[128 = 0]
0 [115 143 150 137  87 103 165  80 147 102 112 160 132 106 124 136 101 114
 167 170 126 146 144 144  77 140 134 133  71 108 119]
1 [131 142 112 108 110 138 134 121 112 146 138 138 132 136 162 109 132 109
  38 114 127 105  25 160 113 132 156 125  59 158 155]
2 [ 87 122 115 151  99 184 170  91 166 168  56 219 133 104  93 128  83  91
  51  95 110 162 117 184 119 149 100 220 144 157 141]	0
3 [130 135 173 119 115 106 131 135 128 103 205  59 128 169 132 132 144 155
 234 167 134 151 151 100 124 112 128  95 116 120 101]	0
4 [100 136 139 134  57  99 168  74 142 124 117 149 139 129 109 110 110 104
 138 155 134 153 123 153  99 133 140 148  74 142 135]	0
5 [118 142 150 132 121 123 164 108 140 115 124 117 133 123 141 146 117 147
 162 154 121 148 164 120 122 145 119 123  91 108 117]	0
6 [169 118 143 123 136 120 114 125  87 110 204  75 119 163 123 115 170  90
 165 117 131 122  82 126 147 118 160  84 147 133 110]	3
7 [147 136 151 111 102 149 147  97 144 149 135 136 147 146 145 114 136  68
  84 124 112 131  97 200 107 117 160 146  63 144 142]	1
8 [ 90 142 127 105 123 148 151 152 177 173  99 141 138 122 156 107 110 147
  60 126 126 114 139 165 106 131 119 173 108 148 157]	7
9 [133 133 123 116  88 100 141  85 115 124 139 106 149 120 149 106 133 102
 103 149 132 114  93 159 130 138 169 116  59 153 154]	7
10 [111 123 114 167 189 201 161 111 112 148 106 178 129 110 117 153 108 135
  39 127  94 153 141 165 146 165 111 183  99 123 132]	2
11 [ 94 145 127 100  60 113 140 112 166 154  74 119 150 117 130 118 121 108
 110 123 118 131 123 149 100 124 136 131  78 131 145]	4
12 [143 139 140 143 169 117 143 128 110 112 161  97 123 130 144 147 127 160
 171 150 122 144 172 112 116 143 117 103  73  98 112]	5
13 [103 123 115 147 151 146 169 112 140 136 139 139 129 130 122 111 110 145
 122 153 124 144 137 147 152 156 116 173  92 153 131]	5
14 [ 82 109 108 125  84 129 140 112 165 161  58 147 133 122  86 122 115 105
  82  82 133 125  98 150 186 120 122 191 204 167 144]	2
15 [118 140 100 111  88 114 126 105 122 158  77 154 148  98 147 128 125  88
  36  88 117 106  97 162 122 140 149 117  46 124 157]	1
16 [120 116 115 149 159 201 142 134 131 181 124 155 109 162  98 143 115 134
  22  68 114 152 114 169 155 120 109 176 166 165 129]	10
17 [107 121 129 151 121 150 177  93 127 121 161 160 130 131 102 105 109 120
 124 160 121 160 122 160 130 146 123 164  81 158 134]	13
18 [127 123 115 136 137 125 117 122 127 152  80 150 124 113 110 171 120 145
  69  63 123 124 123 120 159 130 111 133 169 128 139]	14
19 [ 90 132 109 114  64 122 141 115 151 158 111 161 124 137 132 100 108 110
  59 119 141 124 100 180 100 125 136 166 118 169 167]	8
20 [135 122 169 130 137 126 135 131 140 129 141  89 125 159 109 146 150 114
 184 110 118 151 146  90 152 119 118 112 185 113  92]	3
21 [108 153 117 107 104  76 130 115 144 127  78 120 138  84 154 150 120 136
 147 130 124 117 162 115  91 151 110  88  36  93 142]	5
22 [ 97 130 111 149 164 113 143 124 125 123  81 140 123  92 134 152  94 165
 114 110 123 114 159 109 138 154 102 139 159 118 166]	18
23 [159 129 146 121 143 105 148 104  97  86 171  97 142 111 144 124 140  86
 196 176 119 122 127 121 108 152 155  85  44 105 113]	12
24 [117 128 120 142 156 183 131 146 133 169 111 159 113 139 112 152 116 150
  70  78 107 143 126 128 148 125  97 151 163 136 127]	16
25 [104 131  84 102  96 108 122 141 131 151 109 121 129 121 143  99 112 132
  69 105 142 102 101 147 126 133 133 136  91 168 163]	19
26 [125 103 107 175 161 188 157  94 125 161 129 163 123 148  85 127 122 106
  31  82 116 168  83 185 196 137 127 187 172 179 134]	16
27 [154 123 137 115 144  85 121 147 119 116 191  31 128 163 133 127 158 154
 224 143 143 132 137  80 153 122 133 109  93 116 109]	3
28 [112 117 123 163 130 190 177  98 143 151 142 159 134 140 101 114 113 122
  73 126 112 180 120 178 163 142 121 200  88 172 134]	17
29 [112 132 135 167 189 146 146 131 120 107 120 161 113 109 115 151 102 194
 155 146 118 152 182  86 141 163  99 127 139 114 126]	22
30 [136 127 154 122 126 130 117 139 140 142 125  87 122 156 119 144 156 117
 136  82 116 136 119 107 163 116 122 107 174 125 112]	20
31 [126 104 196  91  18  75 131 119 150  93 236   1 127 214  82  46 168  91
 255 132 159 156  56 156 151  75 177 111 209 198  97]	6
32 [137 116 130 144 156 119 146 117 112 102 157  91 120 144  99 128 126 149
 225 146 141 144 138 100 152 130 117 131  97 136 109]	12
33 [140 140 136 102 125 120 142 132 106 142 166  77 139 165 169 106 161 102
 124 135 126 107 100 162 138 133 165 105  40 142 126]	9
34 [ 77 116  83 140 103 115 148 103 160 148  35 163 139  84  96 128  83 121
  86 101 127 141 130 134 150 149 106 187 154 152 159]	14
35 [120 131 119 109 125 154 142 117 111 146 162 119 133 138 149 104 139  76
  47 113 122 122  81 185 132 136 157 138  59 159 153]	1
36 [134 121 136 131 117  65 112 125 125 102 120  82 136 126 106 148 139 158
 225 129 137 123 148  51 161 122 134  93 192 121 108]	20
37 [137 123 158 139  94  72 121  98 121  83 143 105 131 123  95 136 123 131
 234 149 144 147 132  90 138 121 138 100 173 125 110]	36
38 [123 138 154 113  77 115 118 119 145 131  88 145 143 130 121 138 140  99
 110  89 117 120  93 139 136 112 156 115 185 134 132]	30
39 [120 130 115 126  96  43 116  97 123  86 104  86 145 100 111 142 125 157
 243 153 146 127 149  55 182 132 133  83 123 108 123]	36
40 [133 108 133 146 142 106 140 116 113 101 182  69 109 156  76 119 127 149
 230 119 148 161 128  94 154 113 112 125 171 158 111]	32
41 [119 117  77 166 164 128 152 101 115  97 126 145 131 109  84 138 103 151
 196 141 130 168 159  91 148 162 101 153 117 135 121]	29
42 [114 136 159 141 157 150 132 149 141 127 137 136 110 136 120 154 120 177
 130 112 117 147 175 113 128 129  90 133 170 107 112]	29
43 [116 125 126 157 157 200 176 104 127 150 145 164 135 142 131 114 104 127
  55 144 111 162 119 205 161 145 125 190  67 156 142]	28
44 [123 134 117 126 108 190 152 105 116 144 136 179 122 127 144 119 113  80
  24 124 112 145  92 215 102 143 130 163  91 149 148]	35
45 [129 131 152 158 187 145 136 144 123 117 120 149 119 127 103 178 120 173
 193 137 110 164 170  85 143 144 100 125 159  99  98]	29
46 [108 129 134 128  96 105 157  99 131 115 147 123 135 127 119 111 122 120
 120 154 138 131  96 144 134 143 144 145  84 166 147]	9
47 [127 113 114 139 147 167 140 122 124 165 130 127 130 148 117 114 141 107
  63  82 113 134  93 148 179 137 133 159 125 166 139]	16
48 [164 105 103 124 133  58 122  93  74  84 169  65 140 117 117 118 163  61
 214 125 136 117  67  96 172 149 169  78  94 135 134]	6
49 [114 121 132 150 140 201 171 105 134 145 149 166 131 145 133  92 115  98
  56 139 114 151  95 203 150 147 135 191 106 172 133]	43
50 [119 128 134 115 123 182 153 128 125 160 147 132 129 151 154 103 140  81
  38 102 109 121  95 190 137 142 141 168 106 166 137]	35
51 [125 123 136 142 155 137 154 127 117 113 194 104 115 147 131 120 129 141
 127 148 133 146 152 125 109 136 117 136 100 132 118]	12
52 [141 123 162 140 134 123 136 123 126 108 169 100 126 148 108 148 145 125
 182 131 117 157 139  99 144 127 123 105 156 116  99]	20
53 [134 126 135 136  91 139 156  85 117 121 145 147 149 134 122 101 128  78
  31 154 112 146  94 184 133 153 169 137  38 151 138]	35
54 [127 128 142 153  85  80 133  94 135 100 102 142 139 108  67 152 100 163
 243 157 141 163 164  70 121 117 125 111 133 115 106]	37
55 [141 137 160  90 103  81 141 118 129  93 159  89 138 113 160 113 132  88
 199 170 133 106 142 121  81 132 160 100  93 115 120]	23
56 [ 98 109 126 178 130 179 149  91 137 128 119 175 111 132  51 139 113 149
  85 105 123 187 134 127 177 134  92 182 202 152 116]	24
57 [162 126 163 165 153 145 149 107 118 110 174 130 115 147  90 159 126 137
 183 128 126 178 173 119 128 110 113 124 133 108  78]	52
58 [173 119 153 117 137  97 121 131  90  86 205  68 123 140 135 114 160 110
 213 168 129 121 105 101 125 123 158  63 116 124 110]	6
59 [156 133 171  92 126  77 122 136  98  90 212  35 151 156 168 102 172 104
 215 161 137  97 113  99 122 128 171  62  97 125 117]	58
60 [102 115 101 157  83 113 161  63 133 119 121 193 137 105  77 111  88 110
 104 141 130 162 115 165 152 140 137 178 123 178 152]	17
61 [156 126 164  88  89 109 138 118 111 125 172  79 139 164 133 100 162  61
 142 123 126 115  84 159 113 102 177 111 113 149 112]	6
62 [111 125 135 130  85 171 164  95 148 150 129 170 129 155 104 104 116  60
  64 115 115 159  87 200 132 126 144 188 107 174 133]	49
63 [151 129 141 106 131 143 129 137 104 154 175  80 132 181 149 102 168  87
  94  90 114 117  78 132 141 119 165 118 101 150 126]	33
64 [160 124 138 128 148 107 132 117 100 103 178  58 131 138 130 129 146 131
 219 144 123 142 146  94 144 128 136  91  59 122 107]	27
65 [124 136 147 132  85  68 140  93 134  73 118 123 147 103 110 133 112 129
 255 192 141 142 146 106 128 136 145 106 121 113 116]	37
66 [111 130 115 132  91 115 153  84 128 124  98 174 140 107 107 122 105 109
 105 133 130 146 101 172 136 138 143 155 107 157 150]	60
67 [140 116 141 163 174 194 152 106 110 130 183 175 119 154  96 109 123 103
  91 131 120 148  98 187 131 120 142 167 158 172 128]	49
68 [108 119 138 131 108 188 156 116 146 155 151 127 122 162 122  87 137  69
  65  99 121 130  78 200 143 128 139 190 142 182 140]	50
69 [122 126 123 130 178 136 177 133 115 119 192  76 112 137 143 110 123 141
 159 153 137 131 154 133 116 148 106 139  51 137 130]	51
70 [184 124 124  81 127 107  92 149  73 149 176  52 132 171 148 121 192  57
 128  65 127  78  52 140 146 111 186  56 105 145 134]	63
71 [152 113 113 114 206 114 115 188  74 149 233   4 112 192 186  94 198 154
 102  99 139  74  89  95 191 143 139  93 122 166 147]	63
72 [136 121 121 128  91  99 148  87 107 123 167 111 143 128 111  91 139  79
 134 147 123 134  73 163 154 142 143 114  42 161 143]	9
73 [150 102 123 128 154 130 135 145  91 128 231  33 105 184 125  81 162 125
 154 117 154 111  69 106 148 114 132 137 149 176 137]	6
74 [123 119 134 148 134 137 131 124 130 130 119 113 115 141 101 131 132 144
 126  97 121 151 125 104 167 139 106 135 192 136 123]	30
75 [145 122 134 130  95  59 127 103 111  71 135 112 141 108 121 132 133 115
 249 163 144 119 133  82 139 138 156  94 124 117 117]	65
76 [151 107 162 140 129 148 131 119 127 122 204  88 122 185 107 104 159  95
 161 119 130 138  87 122 165 104 150 133 206 155 101]	6
77 [117 133 159 129 108  93 119 129 162 123  90 116 125 125 106 165 128 141
 184 101 132 134 164  71 135 113  97 152 219 107  95]	20
78 [118 116 116 131 140 176 152 122 129 156 131 132 127 149 138 108 131  80
  29  92 117 133  75 174 172 144 135 188 122 171 141]	50
79 [135 134 127 114  81  98 136  91 123 124 101 131 136 108 143 129 125  74
 110 117 131 112 102 151 111 129 153 126  66 131 139]	9
80 [156 124 139 134 136 128 137  99 101 118 180 123 134 143 121 118 146  75
 153 146 121 134  87 154 125 131 158 112  75 128 112]	72
81 [152 138 142  98  86  76 136 109 129 112 134  83 135 125 149 114 138  95
 177 143 141 105 113 129  92 125 158 105  85 130 138]	55
82 [110 142 132 104  70  44 115 122 149 105  88 101 140  80 130 147 121 133
 194 135 137 110 158  79 133 129 118  95 107  96 124]	39
83 [115 127 130 128 171 188 165 137 134 165 164 118 138 164 163 115 138 136
  61 138 115 136 115 184 156 149 137 167  72 163 147]	43
84 [127 118 117 146 132 127 163 101 110 129 182 132 129 135 109  91 123 102
  96 154 125 151 108 169 149 148 134 164  75 170 141]	17
85 [124 126 114 139 165 165 156 128 110 146 171 119 137 150 151 111 131 134
  57 151 112 136 103 162 168 150 138 131  55 162 155]	83
86 [134 134 144 130 143 109 164 115 123 111 166  89 131 142 150 112 126 131
 175 182 123 140 149 141  89 143 130 118  24 115 118]	69
87 [102 125  79 111  94 110 130 127 139 152  80 135 138 106 133 109 115 116
  46  96 131 111  80 134 136 137 129 149 110 156 167]	25
88 [134 108 139 131 126 167 145 127 115 147 188 104 124 171 109  79 152  86
  93  90 127 130  56 165 189 119 164 157 180 207 137]	68
89 [149 103 119 152 186 168 138 134  88 147 199 113 115 174 114 109 150 118
  70  94 128 124  85 140 184 128 133 154 175 172 133]	88
90 [ 97 123 139 131  90 119 168  97 142 121 170 104 130 147 112  82 118 119
 153 163 138 154 110 149 132 136 136 161  92 181 140]	46
91 [105 125 132 122 120 181 154 128 150 155 133 142 123 154 137 106 135  85
  62 106 112 133  75 188 138 129 139 189 145 169 139]	68
92 [125 117 140 143 110  95 134 102 121 102 141  97 126 140  82 132 129 151
 235 130 136 168 153  74 160 123 119 123 171 136 104]	37
93 [145 114 143 121 166 170 132 144  92 148 211  91 123 191 151  91 157 115
  55  95 127 107  68 160 170 117 168 121 172 193 140]	89
94 [ 99 122  96 124  97 131 137 105 131 137 118 136 131 127 126 102 116 122
  85 111 140 128  96 153 152 135 140 152 117 177 163]	25
95 [173 104  72 137 157  68 133  89  57  97 139  70 133  90 124 123 149  65
 146 120 130 115  80 100 162 168 149  85  34 124 137]	48
96 [131 140 138  86  98  71 129 116 124 128 125  81 135 130 160 107 148  92
 139 126 141  88  99 134 105 127 165  92   3 137 144]	81
97 [131 114 114 136 166 154 147 137 103 150 161  85 134 148 143 125 147 126
 101 111 121 114  99 134 195 153 143 156 100 166 143]	47
98 [124 126 105 134 147 162 147 117  99 136 165 129 132 143 151 105 134 104
  61 132 123 126  71 180 166 152 148 143  74 162 157]	85
99 [111 115 137 122 137 171 140 130 136 169 131 119 127 157 131 106 146  92
  59  80 115 125  78 159 166 136 137 191 140 172 138]	78
